Below is a small trained network, with its code and all its weights. Each question gives an input and a target symbol and asks what happens when units are switched off, that is, made to give their printed mean instead of their output.

import numpy as np


def w(rows, s, z=0):
    codes = np.array(rows[::2]) - 128.0
    scale = np.full(codes.shape[1], s)
    scale[-1] = z or s
    return codes * scale


def norm(h):
    return h / np.sqrt((h * h).mean(-1, keepdims=True) + 1e-5)


def f(y):
    return np.maximum(y, 0)


def softmax(a):
    e = np.exp(a - a.max(-1, keepdims=True))
    return e / e.sum(-1, keepdims=True)


def log_softmax(a):
    a = a - a.max(-1, keepdims=True)
    return a - np.log(np.exp(a).sum(-1, keepdims=True))


def net(x, mask):
    ids = ['αβγεηθλξπτφω'.index(c) for c in x.split()]
    T = len(ids)
    res = E[ids] + P[:T]
    r = norm(res)
    for j in range(2):
        rows = slice(3 * j, 3 * j + 3)
        q, k, v = (r @ M[0][rows].T for M in (Q, K, V))
        z = softmax(np.where(np.tri(T) > 0, q @ k.T / 3**0.5, -1e9)) @ v
        o = O[0][rows]
        res = res + np.where(mask[j], z, o[:, -1]) @ o[:, :-1]
    y = f(norm(res) @ A[0][:, :-1].T + A[0][:, -1])
    res = res + np.where(mask[2:18], y, B[0][:, -1]) @ B[0][:, :-1]
    return log_softmax(norm(res)[-1] @ U[:, :-1].T + U[:, -1])


Q, K, V, O, A, B = {}, {}, {}, {}, {}, {}
E = w([
[50,167,119,161,199,63,108,123,156,174,110],'α',
[106,103,92,25,143,161,92,40,204,151,187],'β',
[132,140,66,97,173,134,67,117,102,112,176],'γ',
[124,205,138,107,90,159,84,147,167,97,92],'ε',
[113,132,224,165,166,162,142,107,140,120,189],'η',
[108,149,88,141,95,206,117,145,149,192,238],'θ',
[113,117,107,65,110,204,143,95,118,211,140],'λ',
[73,169,58,140,102,136,147,24,90,101,173],'ξ',
[159,202,188,51,164,129,60,67,104,157,137],'π',
[130,56,99,129,95,132,60,3,123,103,97],'τ',
[49,123,204,110,62,92,99,137,112,132,143],'φ',
[140,167,140,160,210,149,160,95,144,108,38],'ω',
],0.0069)
P = w([
[228,154,41,4,116,163,100,13,51,183,195],'0',
[181,131,61,9,120,196,97,56,60,155,172],'1',
[174,134,65,52,116,194,67,53,91,147,161],'2',
[158,117,80,75,129,200,53,74,100,129,168],'3',
[154,130,79,117,95,195,63,68,114,114,161],'4',
[110,139,95,83,135,195,94,93,121,111,155],'5',
[116,128,91,110,116,165,79,96,152,86,150],'6',
[104,140,99,124,121,169,95,121,163,75,155],'7',
[106,138,107,131,109,154,100,134,185,70,139],'8',
[108,131,118,139,111,149,122,143,195,65,128],'9',
[96,138,136,154,93,137,136,157,219,41,132],'10',
[80,135,139,180,99,126,145,187,243,22,129],'11',
[92,128,134,173,91,165,109,163,186,21,132],'12',
],0.003)
Q[0] = w([
[207,86,165,209,138,19,214,255,48,183,43],'head 0',
[198,86,173,200,190,86,215,189,70,172,50],'head 0',
[89,192,79,46,60,204,43,68,200,61,158],'head 0',
[199,98,185,184,106,78,184,204,81,159,70],'head 1',
[155,110,166,187,116,90,179,171,102,119,133],'head 1',
[70,152,83,47,121,212,60,71,207,96,231],'head 1',
],0.005)
K[0] = w([
[189,116,1,8,117,178,74,33,17,239,159],'head 0',
[207,72,47,19,139,200,82,2,59,169,175],'head 0',
[91,168,189,172,107,114,172,219,244,11,49],'head 0',
[188,89,88,33,103,125,63,50,35,179,223],'head 1',
[154,122,119,86,145,146,121,61,21,139,158],'head 1',
[24,174,242,210,127,91,154,208,231,56,103],'head 1',
],0.004)
V[0] = w([
[187,189,25,136,226,152,181,95,116,177,101],'head 0',
[72,65,189,130,173,55,138,71,82,168,223],'head 0',
[109,183,65,84,39,53,61,168,105,181,112],'head 0',
[153,251,101,93,95,129,89,116,93,194,132],'head 1',
[102,75,182,187,162,47,126,179,199,189,169],'head 1',
[202,180,141,123,156,184,122,85,69,155,210],'head 1',
],0.0026)
O[0] = w([
[136,106,28,237,194,124,105,90,149,192,124,40],'head 0',
[89,55,148,165,111,51,180,158,61,138,213,249],'head 0',
[36,128,71,109,45,169,3,155,96,150,91,82],'head 0',
[117,114,188,158,165,91,159,194,182,46,127,217],'head 1',
[95,92,99,179,196,113,57,98,124,202,161,97],'head 1',
[120,124,181,173,81,102,132,179,201,75,140,223],'head 1',
],0.0033,0.002)
A[0] = w([
[125,132,130,199,206,116,146,162,73,44,15,65],'neuron 0',
[55,73,156,48,35,102,37,182,32,79,214,80],'neuron 1',
[186,157,159,150,176,198,170,100,146,117,110,139],'neuron 2',
[155,165,105,64,112,149,51,59,152,89,63,103],'neuron 3',
[97,137,94,201,70,109,160,122,85,135,160,2],'neuron 4',
[93,102,192,137,110,181,168,124,138,242,85,143],'neuron 5',
[3,80,57,177,158,37,91,134,172,223,131,123],'neuron 6',
[224,147,38,193,234,190,147,104,172,119,106,91],'neuron 7',
[151,187,70,123,130,234,159,158,184,154,129,171],'neuron 8',
[136,211,216,148,221,24,74,132,46,180,31,174],'neuron 9',
[161,50,209,138,176,124,186,97,102,81,220,104],'neuron 10',
[166,65,116,93,176,90,118,57,122,82,86,97],'neuron 11',
[137,119,113,169,206,177,73,177,20,61,213,141],'neuron 12',
[100,62,125,125,162,88,143,80,113,116,110,68],'neuron 13',
[69,184,124,165,131,33,96,80,196,114,105,193],'neuron 14',
[125,69,121,70,111,139,188,135,145,186,98,119],'neuron 15',
],0.0033,0.0022)
B[0] = w([
[104,123,104,159,177,95,155,55,194,241,155,150],'neuron 0',
[111,59,131,112,95,1,185,141,148,208,53,253],'neuron 1',
[111,135,142,123,114,144,201,95,170,135,124,183],'neuron 2',
[127,171,143,188,157,101,137,220,137,119,113,217],'neuron 3',
[59,136,199,109,167,104,143,140,116,129,223,130],'neuron 4',
[196,75,130,127,118,147,180,166,14,47,72,147],'neuron 5',
[118,57,96,110,170,213,64,160,61,102,126,208],'neuron 6',
[79,128,104,113,123,12,227,97,158,209,83,172],'neuron 7',
[127,148,172,189,121,102,100,123,101,175,68,195],'neuron 8',
[109,63,127,186,122,132,133,81,10,195,204,187],'neuron 9',
[186,108,122,117,133,210,130,182,139,16,158,226],'neuron 10',
[138,125,217,227,142,88,132,164,130,132,128,167],'neuron 11',
[170,131,139,175,163,92,180,229,136,68,92,187],'neuron 12',
[161,162,165,166,121,193,89,117,121,88,120,141],'neuron 13',
[105,122,124,87,154,209,75,164,50,142,105,221],'neuron 14',
[169,116,125,118,192,169,163,137,98,86,106,154],'neuron 15',
],0.0037,0.0036)
U = w([
[70,56,85,170,194,176,26,157,47,167,156,194],'α',
[147,81,83,9,149,144,78,63,254,156,171,116],'β',
[197,142,24,123,185,12,124,236,137,88,103,104],'γ',
[129,239,125,114,91,194,54,187,176,90,40,159],'ε',
[188,74,196,147,158,175,188,154,139,29,209,197],'η',
[127,133,96,204,29,164,150,220,174,235,215,15],'θ',
[220,98,77,68,82,220,201,140,55,164,46,96],'λ',
[50,205,50,135,67,119,185,57,65,48,166,3],'ξ',
[191,215,232,93,172,67,75,99,52,174,156,31],'π',
[201,50,131,188,84,81,50,32,109,60,50,37],'τ',
[49,55,190,59,32,41,144,163,122,151,106,144],'φ',
[110,152,133,207,183,90,216,54,189,209,83,172],'ω',
],0.0049,0.0019)

Each question gives the input, a string of symbols that net reads in full, and the target symbol t.
The units are the heads (3 rows each of Q, K, V and O) and the neurons (one row each of A and B). Each row of codes is followed by its name. A weight is (code - 128) times the scale printed after its matrix; where a second scale follows, it is the last column's (O, A, B and U).
mask holds one flag per unit, heads first, then neurons. A switched-off unit (its flag False) gives its mean, the last column of its rows in O or B, instead of its output. The means were averaged over made-up inputs and are rounded, as every weight is.
A unit's drop is (log p(t) with every unit on - log p(t) with that unit switched off) / (log p(t) with every unit on - log p(t) with every unit switched off).
The circuit of an input: a set's keep is (log p(t) with only the set's units on - log p(t) with every unit switched off) / (log p(t) with every unit on - log p(t) with every unit switched off). Starting from the 12 units with the biggest drops (on a tie, the unit counted first), units are removed one at a time, each time the one whose removal leaves the highest keep (on an exact tie, the one counted first), for as long as the keep stays at least 0.8.
circuit, biggest first: the units of the circuit, biggest drop first
most important unit: the unit with the biggest drop
top k neurons: the k neurons with the biggest drops, biggest first
heads that matter: for each layer, one digit per head in row order, 1 if its drop is at least 0.15 and else 0, layers parted by /
drop when u is switched off: that unit's drop, to one decimal
input λ α π, target α: heads that matter => 10
input ε β β γ β, target ε: circuit, biggest first => [head 0; head 1; neuron 3]
input β β β β β η γ α β α β α θ, target α: most important unit => head 1
input η θ α η η β β ξ, target η: circuit, biggest first => [head 0; neuron 10]
input η γ φ β ε θ λ, target ε: heads that matter => 10
input φ η φ β β γ, target φ: heads that matter => 10
input β α η γ α α α β, target α: heads that matter => 11
input ξ ω τ η λ θ, target η: circuit, biggest first => [head 0; neuron 10]
input ε τ π, target ε: circuit, biggest first => [head 0; head 1]
input α γ β, target α: circuit, biggest first => [head 0; neuron 6]
input β β π α π λ, target α: circuit, biggest first => [head 0; head 1]
input β η γ θ, target η: circuit, biggest first => [head 0; neuron 10; neuron 12]
input β η π γ, target η: circuit, biggest first => [head 0; head 1]
input ω γ η α ε β η γ, target η: most important unit => head 0
input φ α θ φ λ β π β π, target φ: circuit, biggest first => [head 0; neuron 1]
input β ε β π η β λ, target η: circuit, biggest first => [head 0; neuron 10]
input η β β ε τ, target ε: circuit, biggest first => [head 0; neuron 3; head 1]
input β ξ ε β β θ, target ε: circuit, biggest first => [head 0; head 1]
input η λ λ ξ, target η: circuit, biggest first => [head 0; head 1; neuron 10]
input λ ξ α γ ε ε β γ β β α π, target α: top neuron => [neuron 9]
input β π φ β α β ε γ η λ β, target η: top 2 neurons => [neuron 10; neuron 1]
input η π β ε γ β α ε β ω λ λ, target ω: top 2 neurons => [neuron 7; neuron 8]
input π η γ φ θ, target φ: drop when head 0 is switched off => 0.9
input β β π φ γ θ π α π ε τ θ, target ε: drop when neuron 1 is switched off => 0.1
input β ω η β π π β, target η: drop when neuron 13 is switched off => 0.0
input ξ ξ η φ β λ η β ξ τ, target η: drop when neuron 10 is switched off => 0.2
input γ γ α η α β η η η β η π, target η: top neuron => [neuron 10]
